Below is a small trained network, with its code and all its weights. Each question gives an input and a target symbol and asks what happens when units are switched off, that is, made to give their printed mean instead of their output.

import numpy as np


def w(rows, s, z=0):
    codes = np.array(rows[::2]) - 128.0
    scale = np.full(codes.shape[1], s)
    scale[-1] = z or s
    return codes * scale


def norm(h):
    return h / np.sqrt((h * h).mean(-1, keepdims=True) + 1e-5)


def f(y):
    return np.maximum(y, 0)


def softmax(a):
    e = np.exp(a - a.max(-1, keepdims=True))
    return e / e.sum(-1, keepdims=True)


def log_softmax(a):
    a = a - a.max(-1, keepdims=True)
    return a - np.log(np.exp(a).sum(-1, keepdims=True))


def net(x, mask):
    ids = ['αβγδεζθλξπτφψ'.index(c) for c in x.split()]
    T = len(ids)
    res = E[ids] + P[:T]
    u = 0
    for l in range(3):
        q, k, v = (norm(res) @ M[l].T for M in (Q, K, V))
        z = softmax(np.where(np.tri(T) > 0, q @ k.T / 4**0.5, -1e9)) @ v
        res = res + np.where(mask[u], z, O[l][:, -1]) @ O[l][:, :-1]
        u += 1
        y = f(norm(res) @ A[l][:, :-1].T + A[l][:, -1])
        res = res + np.where(mask[u : u + 8], y, B[l][:, -1]) @ B[l][:, :-1]
        u += 8
    return log_softmax(norm(res)[-1] @ U[:, :-1].T + U[:, -1])


Q, K, V, O, A, B = {}, {}, {}, {}, {}, {}
E = w([
[165,116,148,128,108,147,127,109],'α',
[160,133,145,146,105,128,128,116],'β',
[137,152,134,161,136,115,140,145],'γ',
[140,101,138,147,119,163,142,119],'δ',
[140,100,180,107,123,123,151,145],'ε',
[136,140,166,142,133,100,138,159],'ζ',
[132,114,160,153,110,157,153,123],'θ',
[167,110,185,157,126,81,155,161],'λ',
[172,96,136,124,128,134,150,134],'ξ',
[164,139,132,112,129,173,98,137],'π',
[159,146,99,207,139,151,97,138],'τ',
[165,129,153,139,153,120,82,4],'φ',
[109,147,96,147,143,183,131,119],'ψ',
],0.03)
P = w([
[81,21,115,83,179,101,86,193],'0',
[96,125,161,117,86,125,107,185],'1',
[119,129,164,124,98,138,117,164],'2',
[132,138,159,151,102,177,164,152],'3',
[146,168,162,155,114,175,166,140],'4',
[157,185,162,156,126,183,170,126],'5',
[169,206,166,163,140,186,175,116],'6',
[181,232,162,168,157,180,172,107],'7',
[195,248,157,163,181,182,168,98],'8',
[191,254,164,164,189,185,164,92],'9',
[190,253,180,176,192,184,161,81],'10',
],0.0099)
Q[0] = w([
[254,139,175,152,218,220,178,103],'0.h1',
[149,122,97,123,5,163,181,228],'0.h1',
[56,124,173,130,33,69,84,88],'0.h1',
[112,42,90,109,151,111,40,121],'0.h1',
],0.0063)
K[0] = w([
[128,109,160,157,253,126,78,48],'0.h1',
[195,227,152,129,134,232,207,141],'0.h1',
[158,28,35,84,145,87,151,154],'0.h1',
[20,85,90,147,51,159,34,213],'0.h1',
],0.0058)
V[0] = w([
[122,142,122,189,81,224,113,179],'0.h1',
[168,127,150,98,70,119,254,135],'0.h1',
[142,112,108,129,29,164,141,241],'0.h1',
[203,102,3,92,140,115,180,209],'0.h1',
],0.0085)
O[0] = w([
[195,180,86,140,171,47,191,120,216],'0.h1',
[193,86,148,134,183,217,177,116,121],'0.h1',
[221,136,60,96,46,133,132,132,90],'0.h1',
[254,40,112,81,122,192,134,104,1],'0.h1',
],0.0094,0.0056)
A[0] = w([
[161,141,108,122,128,153,119,55,3],'0.n1',
[134,185,183,130,91,213,110,166,121],'0.n2',
[138,182,11,109,133,192,61,55,85],'0.n3',
[138,148,16,71,255,138,114,232,155],'0.n4',
[62,152,34,222,147,176,168,225,211],'0.n5',
[98,205,157,209,78,162,107,187,70],'0.n6',
[167,177,129,212,129,68,165,89,167],'0.n7',
[174,169,118,63,97,150,42,67,40],'0.n8',
],0.0078,0.003)
B[0] = w([
[87,186,180,125,132,42,182,184,142],'0.n1',
[160,155,120,157,100,40,125,145,181],'0.n2',
[93,35,112,155,212,80,219,245,164],'0.n3',
[78,38,181,65,103,142,67,147,171],'0.n4',
[179,136,139,103,70,62,153,92,217],'0.n5',
[144,131,145,86,202,137,171,73,211],'0.n6',
[123,115,135,74,119,166,72,131,254],'0.n7',
[110,254,140,83,117,130,136,137,149],'0.n8',
],0.009,0.0089)
Q[1] = w([
[196,134,176,83,105,54,116,81],'1.h1',
[116,88,75,120,43,104,92,186],'1.h1',
[247,152,126,78,98,185,217,166],'1.h1',
[131,84,162,225,138,122,151,70],'1.h1',
],0.011)
K[1] = w([
[104,92,77,94,212,163,158,128],'1.h1',
[81,144,80,125,12,31,178,148],'1.h1',
[160,192,89,171,255,114,179,185],'1.h1',
[141,163,133,48,116,141,113,123],'1.h1',
],0.0093)
V[1] = w([
[73,128,66,29,182,218,83,180],'1.h1',
[146,8,105,203,161,61,129,35],'1.h1',
[183,158,66,183,246,101,79,206],'1.h1',
[76,96,63,105,225,46,254,179],'1.h1',
],0.0083)
O[1] = w([
[141,213,78,128,214,137,137,212,51],'1.h1',
[122,103,126,255,89,220,98,40,4],'1.h1',
[213,99,75,166,72,31,70,142,230],'1.h1',
[112,96,31,184,135,99,245,131,213],'1.h1',
],0.012,0.0028)
A[1] = w([
[9,122,178,202,150,172,117,124,26],'1.n1',
[99,126,158,232,123,82,123,66,41],'1.n2',
[146,99,61,208,81,96,123,142,14],'1.n3',
[65,130,159,132,175,114,195,142,48],'1.n4',
[222,123,133,161,133,142,129,106,2],'1.n5',
[117,145,186,104,131,59,112,78,96],'1.n6',
[156,140,105,43,46,100,194,117,159],'1.n7',
[134,215,147,116,108,71,166,62,77],'1.n8',
],0.011,0.0032)
B[1] = w([
[228,131,131,107,138,16,109,173,234],'1.n1',
[94,171,115,43,145,128,101,166,210],'1.n2',
[85,118,114,255,111,63,110,66,180],'1.n3',
[140,178,102,174,81,141,108,94,192],'1.n4',
[144,64,185,152,139,93,138,83,172],'1.n5',
[68,101,89,157,38,107,179,128,250],'1.n6',
[159,201,72,165,138,149,82,175,255],'1.n7',
[125,34,101,81,106,179,171,139,249],'1.n8',
],0.0097,0.0082)
Q[2] = w([
[194,86,44,122,128,168,110,166],'2.h1',
[68,142,98,87,124,134,128,156],'2.h1',
[80,213,144,179,105,52,133,92],'2.h1',
[5,144,113,162,208,152,134,124],'2.h1',
],0.013)
K[2] = w([
[203,242,137,130,80,69,234,154],'2.h1',
[32,140,140,142,95,196,132,177],'2.h1',
[1,70,117,173,228,129,69,108],'2.h1',
[102,170,25,151,62,251,22,189],'2.h1',
],0.0081)
V[2] = w([
[164,126,196,83,207,154,22,109],'2.h1',
[169,149,71,56,92,254,154,15],'2.h1',
[124,224,102,83,85,133,122,134],'2.h1',
[146,174,73,176,140,116,16,26],'2.h1',
],0.0079)
O[2] = w([
[200,45,110,179,184,106,129,89,123],'2.h1',
[55,91,105,33,215,112,207,97,1],'2.h1',
[38,124,116,149,159,70,117,74,141],'2.h1',
[189,184,9,98,157,48,59,82,142],'2.h1',
],0.012,0.0072)
A[2] = w([
[65,130,36,255,150,131,197,144,78],'2.n1',
[94,161,123,186,108,104,122,129,114],'2.n2',
[106,90,95,189,135,211,67,189,34],'2.n3',
[64,126,162,185,150,93,84,101,112],'2.n4',
[195,176,147,131,153,98,127,146,93],'2.n5',
[156,112,181,134,77,78,162,119,222],'2.n6',
[106,196,100,147,130,138,109,111,254],'2.n7',
[114,104,157,135,231,129,147,137,97],'2.n8',
],0.017,0.0046)
B[2] = w([
[101,251,142,174,192,190,148,29,193],'2.n1',
[143,125,117,144,170,153,105,103,198],'2.n2',
[66,215,93,81,105,84,159,93,136],'2.n3',
[194,161,144,120,103,143,208,120,178],'2.n4',
[160,158,162,97,141,138,158,155,219],'2.n5',
[100,107,87,120,149,156,100,112,253],'2.n6',
[108,135,124,181,146,128,142,151,194],'2.n7',
[87,111,127,173,126,77,80,148,139],'2.n8',
],0.019,0.015)
U = w([
[89,78,110,126,233,81,60,144,199],'α',
[135,140,168,33,172,174,10,95,85],'β',
[71,162,54,74,104,61,71,101,92],'γ',
[167,95,25,59,156,66,169,34,80],'δ',
[85,67,171,166,166,184,139,187,254],'ε',
[75,172,143,141,30,177,69,175,127],'ζ',
[102,109,143,62,66,128,233,88,206],'θ',
[194,74,174,216,12,208,130,142,120],'λ',
[227,37,123,132,251,232,124,131,89],'ξ',
[193,168,133,79,140,124,165,236,93],'π',
[205,92,63,230,115,67,35,136,144],'τ',
[166,157,242,137,133,81,119,102,98],'φ',
[122,181,87,210,167,183,200,108,138],'ψ',
],0.011,0.0042)

Each question gives the input, a string of symbols that net reads in full, and the target symbol t.
The units are the heads (4 rows each of Q, K, V and O) and the neurons (one row each of A and B). Each row of codes is followed by its name. A weight is (code - 128) times the scale printed after its matrix; where a second scale follows, it is the last column's (O, A, B and U).
mask holds one flag per unit, layer by layer, with each layer's heads first. A switched-off unit (its flag False) gives its mean, the last column of its rows in O or B, instead of its output. The means were averaged over made-up inputs and are rounded, as every weight is.
A unit's drop is (log p(t) with every unit on - log p(t) with that unit switched off) / (log p(t) with every unit on - log p(t) with every unit switched off).
The circuit of an input: a set's keep is (log p(t) with only the set's units on - log p(t) with every unit switched off) / (log p(t) with every unit on - log p(t) with every unit switched off). Starting from the 12 units with the biggest drops (on a tie, the unit counted first), units are removed one at a time, each time the one whose removal leaves the highest keep (on an exact tie, the one counted first), for as long as the keep stays at least 0.8.
units of the circuit, in order: the units of the circuit, biggest drop first
most important unit: the unit with the biggest drop
top k neurons: the k neurons with the biggest drops, biggest first
k most important neurons of layer l: the k neurons of layer l with the biggest drops, biggest first
input δ γ τ β γ α π ξ, target π: top 2 neurons : (0.n3; 0.n5)
input ζ τ π β φ β ξ, target λ: top neuron : (0.n1)
input α α θ, target θ: units of the circuit, in order : (0.h1; 2.h1; 1.h1)
input τ α θ π τ β ξ β, target ξ: units of the circuit, in order : (0.h1; 1.n5; 2.n6)
input φ γ ψ β ζ β ζ θ β π, target τ: units of the circuit, in order : (0.h1; 2.h1; 2.n1)
input β ψ α β θ γ, target θ: top 2 neurons : (0.n5; 0.n4)
input φ α δ λ α λ ζ, target τ: units of the circuit, in order : (2.h1; 2.n1)
input α δ λ φ γ φ ξ θ, target φ: units of the circuit, in order : (0.h1; 1.h1; 1.n1; 2.n1)
input ψ φ λ π ε α, target ζ: top 3 neurons : (0.n4; 0.n3; 1.n1)
input θ φ ψ, target δ: units of the circuit, in order : (1.h1; 2.h1; 0.n5)
input ζ δ β φ β ε ψ β π γ, target λ: top 4 neurons : (1.n1; 0.n1; 0.n8; 0.n4)
input τ φ λ π π ξ ψ, target γ: top 2 neurons : (1.n1; 0.n5)
input β β ψ γ β φ α α δ ψ ψ, target θ: 4 most important neurons of layer 1 : (1.n7; 1.n6; 1.n8; 1.n3)
input θ ψ α β λ β β β ζ, target ζ: top neuron : (1.n6)
input ε ζ φ λ β π β ψ, target ε: top 3 neurons : (1.n1; 0.n1; 1.n7)
input π ζ β β α, target β: top 2 neurons : (0.n4; 0.n6)
input ψ ε ξ φ ψ π π β τ τ, target ζ: top 2 neurons : (0.n4; 0.n3)
input γ γ β γ π α λ β ψ φ ψ, target ξ: top 3 neurons : (0.n4; 0.n3; 0.n7)
input ψ λ γ π ε τ, target τ: units of the circuit, in order : (0.h1; 1.h1)
input θ δ ε φ, target δ: top 2 neurons : (1.n1; 2.n4)
input ψ δ π ζ φ θ γ τ π ζ, target ζ: most important unit : 0.n4
input ε δ φ ζ γ ψ τ π δ, target ε: top 2 neurons : (1.n1; 0.n1)
input β λ θ ε ζ, target θ: units of the circuit, in order : (2.h1; 1.h1)
input φ β θ φ, target φ: top 2 neurons : (2.n4; 1.n1)
input λ γ λ δ ψ π θ ξ ε π ε, target π: top 2 neurons : (0.n5; 0.n3)
input β ξ γ ε ψ τ φ, target θ: 2 most important neurons of layer 0 : (0.n1; 0.n8)
input τ β π π δ θ φ, target γ: most important unit : 0.n4
input τ δ ψ γ β ε β γ φ, target γ: 4 most important neurons of layer 1 : (1.n6; 1.n3; 1.n8; 1.n2)
input θ ζ τ ζ ξ θ ε φ θ, target δ: 3 most important neurons of layer 0 : (0.n2; 0.n7; 0.n5)
